Below is a small trained network, with its code and all its weights. Each question gives an input and a class and asks what happens when units are switched off, that is, made to give their printed mean instead of their output.

import numpy as np


def w(rows, s, z=0):
    codes = np.array(rows[::2]) - 128.0
    scale = np.full(codes.shape[1], s)
    scale[-1] = z or s
    return codes * scale


def f(y):
    return np.maximum(y, 0)


def log_softmax(a):
    a = a - a.max(-1, keepdims=True)
    return a - np.log(np.exp(a).sum(-1, keepdims=True))


def net(x, mask):
    res = np.array(x, float).reshape(1, 4) / 4 @ E
    y = f(res @ A[0][:, :-1].T + A[0][:, -1])
    res = res + np.where(mask, y, B[0][:, -1]) @ B[0][:, :-1]
    return log_softmax(res[-1] @ U[:, :-1].T + U[:, -1])


A, B = {}, {}
E = w([
[147,252,149,86,166,254],'x0',
[247,144,36,36,31,120],'x1',
[214,216,171,170,179,28],'x2',
[15,238,58,54,134,62],'x3',
],0.0067)
A[0] = w([
[100,185,150,148,157,185,80],'neuron 1',
[172,208,150,131,180,29,149],'neuron 2',
[166,227,129,81,142,235,230],'neuron 3',
[88,75,106,72,128,195,10],'neuron 4',
[121,169,101,133,137,137,55],'neuron 5',
[21,211,81,62,115,63,83],'neuron 6',
[90,63,78,112,119,147,20],'neuron 7',
[166,110,106,106,105,91,223],'neuron 8',
[160,178,162,137,160,118,131],'neuron 9',
[248,69,142,153,150,185,81],'neuron 10',
[240,147,16,37,71,98,91],'neuron 11',
[186,137,173,108,153,86,47],'neuron 12',
[155,144,129,154,132,43,161],'neuron 13',
[72,181,68,107,145,96,92],'neuron 14',
[78,155,115,178,136,118,77],'neuron 15',
[44,73,99,87,94,188,224],'neuron 16',
[15,124,173,183,201,86,164],'neuron 17',
[153,162,138,184,127,94,2],'neuron 18',
[102,162,102,78,166,72,26],'neuron 19',
[142,84,191,171,155,170,70],'neuron 20',
[65,102,106,87,108,175,171],'neuron 21',
[90,44,92,134,107,5,222],'neuron 22',
],0.011,0.0033)
B[0] = w([
[166,154,140,60,152,102,168],'neuron 1',
[95,177,68,202,94,76,203],'neuron 2',
[207,99,114,87,171,44,229],'neuron 3',
[146,223,162,174,119,120,175],'neuron 4',
[169,135,162,129,130,141,144],'neuron 5',
[152,20,176,171,70,168,220],'neuron 6',
[176,227,142,140,98,144,169],'neuron 7',
[97,84,108,106,137,82,185],'neuron 8',
[133,146,82,165,129,113,166],'neuron 9',
[122,44,173,189,63,140,212],'neuron 10',
[10,158,176,55,147,117,252],'neuron 11',
[120,180,133,172,120,137,157],'neuron 12',
[148,154,68,149,118,102,175],'neuron 13',
[142,69,155,161,100,171,182],'neuron 14',
[110,138,160,88,115,151,151],'neuron 15',
[105,159,65,199,120,66,218],'neuron 16',
[35,131,139,46,131,84,210],'neuron 17',
[131,205,158,151,98,146,147],'neuron 18',
[143,128,192,183,120,160,165],'neuron 19',
[102,77,156,109,84,130,176],'neuron 20',
[110,161,96,179,125,100,188],'neuron 21',
[252,126,146,80,189,92,226],'neuron 22',
],0.02,0.013)
U = w([
[137,77,201,195,44,142,172],'0',
[121,255,78,216,85,77,128],'1',
[34,178,169,43,122,100,140],'2',
[246,145,116,75,161,59,130],'3',
[119,127,71,119,125,76,254],'4',
[94,132,35,113,152,154,78],'5',
[121,167,85,134,87,234,81],'6',
[125,149,159,151,133,231,77],'7',
],0.0088,0.0063)

Each question gives the input, the list of numbers given to net, and the class t.
The units are the neurons (one row each of A and B). Each row of codes is followed by its name. A weight is (code - 128) times the scale printed after its matrix; where a second scale follows, it is the last column's (A, B and U).
mask holds one flag per neuron, in row order. A switched-off neuron (its flag False) gives its mean, the last column of its row in B, instead of its output. The means were averaged over made-up inputs and are rounded, as every weight is.
A unit's drop is (log p(t) with every unit on - log p(t) with that unit switched off) / (log p(t) with every unit on - log p(t) with every unit switched off).
The circuit of an input: a set's keep is (log p(t) with only the set's units on - log p(t) with every unit switched off) / (log p(t) with every unit on - log p(t) with every unit switched off). Starting from the 12 units with the biggest drops (on a tie, the unit counted first), units are removed one at a time, each time the one whose removal leaves the highest keep (on an exact tie, the one counted first), for as long as the keep stays at least 0.8.
units of the circuit, in order: the units of the circuit, biggest drop first
unit that matters most: the unit with the biggest drop
top k neurons: the k neurons with the biggest drops, biggest first
drop of u: that unit's drop, to one decimal
input [2,-7,6,-4], class 2: units of the circuit, in order -> [neuron 17]
input [-5,2,-1,5], class 0: top 3 neurons -> [neuron 6; neuron 3; neuron 14]
input [5,-3,-3,6], class 0: top 3 neurons -> [neuron 6; neuron 22; neuron 14]
input [-8,-1,-7,7], class 3: top 2 neurons -> [neuron 22; neuron 10]
input [-3,7,7,-6], class 1: top 2 neurons -> [neuron 6; neuron 2]
input [8,1,-3,-6], class 3: top 2 neurons -> [neuron 3; neuron 6]
input [-6,4,-7,-3], class 1: top 2 neurons -> [neuron 16; neuron 3]
input [7,-4,-4,5], class 3: top 2 neurons -> [neuron 3; neuron 1]
input [6,7,-1,0], class 2: top 2 neurons -> [neuron 11; neuron 22]
input [5,-4,-1,5], class 0: top 2 neurons -> [neuron 6; neuron 22]
input [8,-6,5,-3], class 3: top 3 neurons -> [neuron 3; neuron 11; neuron 1]
input [8,-5,1,1], class 3: top 2 neurons -> [neuron 3; neuron 11]
input [6,6,-5,6], class 0: top 4 neurons -> [neuron 6; neuron 22; neuron 14; neuron 17]
input [0,6,-8,6], class 1: unit that matters most -> neuron 16
input [-7,6,-1,-4], class 3: top 2 neurons -> [neuron 22; neuron 17]
input [8,7,0,4], class 3: top 2 neurons -> [neuron 3; neuron 17]
input [4,6,1,7], class 0: top 2 neurons -> [neuron 6; neuron 14]
input [-2,8,-5,-3], class 2: drop of neuron 11 -> 1.7
input [1,6,-8,6], class 1: drop of neuron 7 -> 0.1
input [-6,1,-3,-3], class 3: units of the circuit, in order -> [neuron 22]
input [2,0,8,-6], class 1: drop of neuron 2 -> 1.1
input [8,0,-1,-2], class 3: drop of neuron 6 -> 0.0
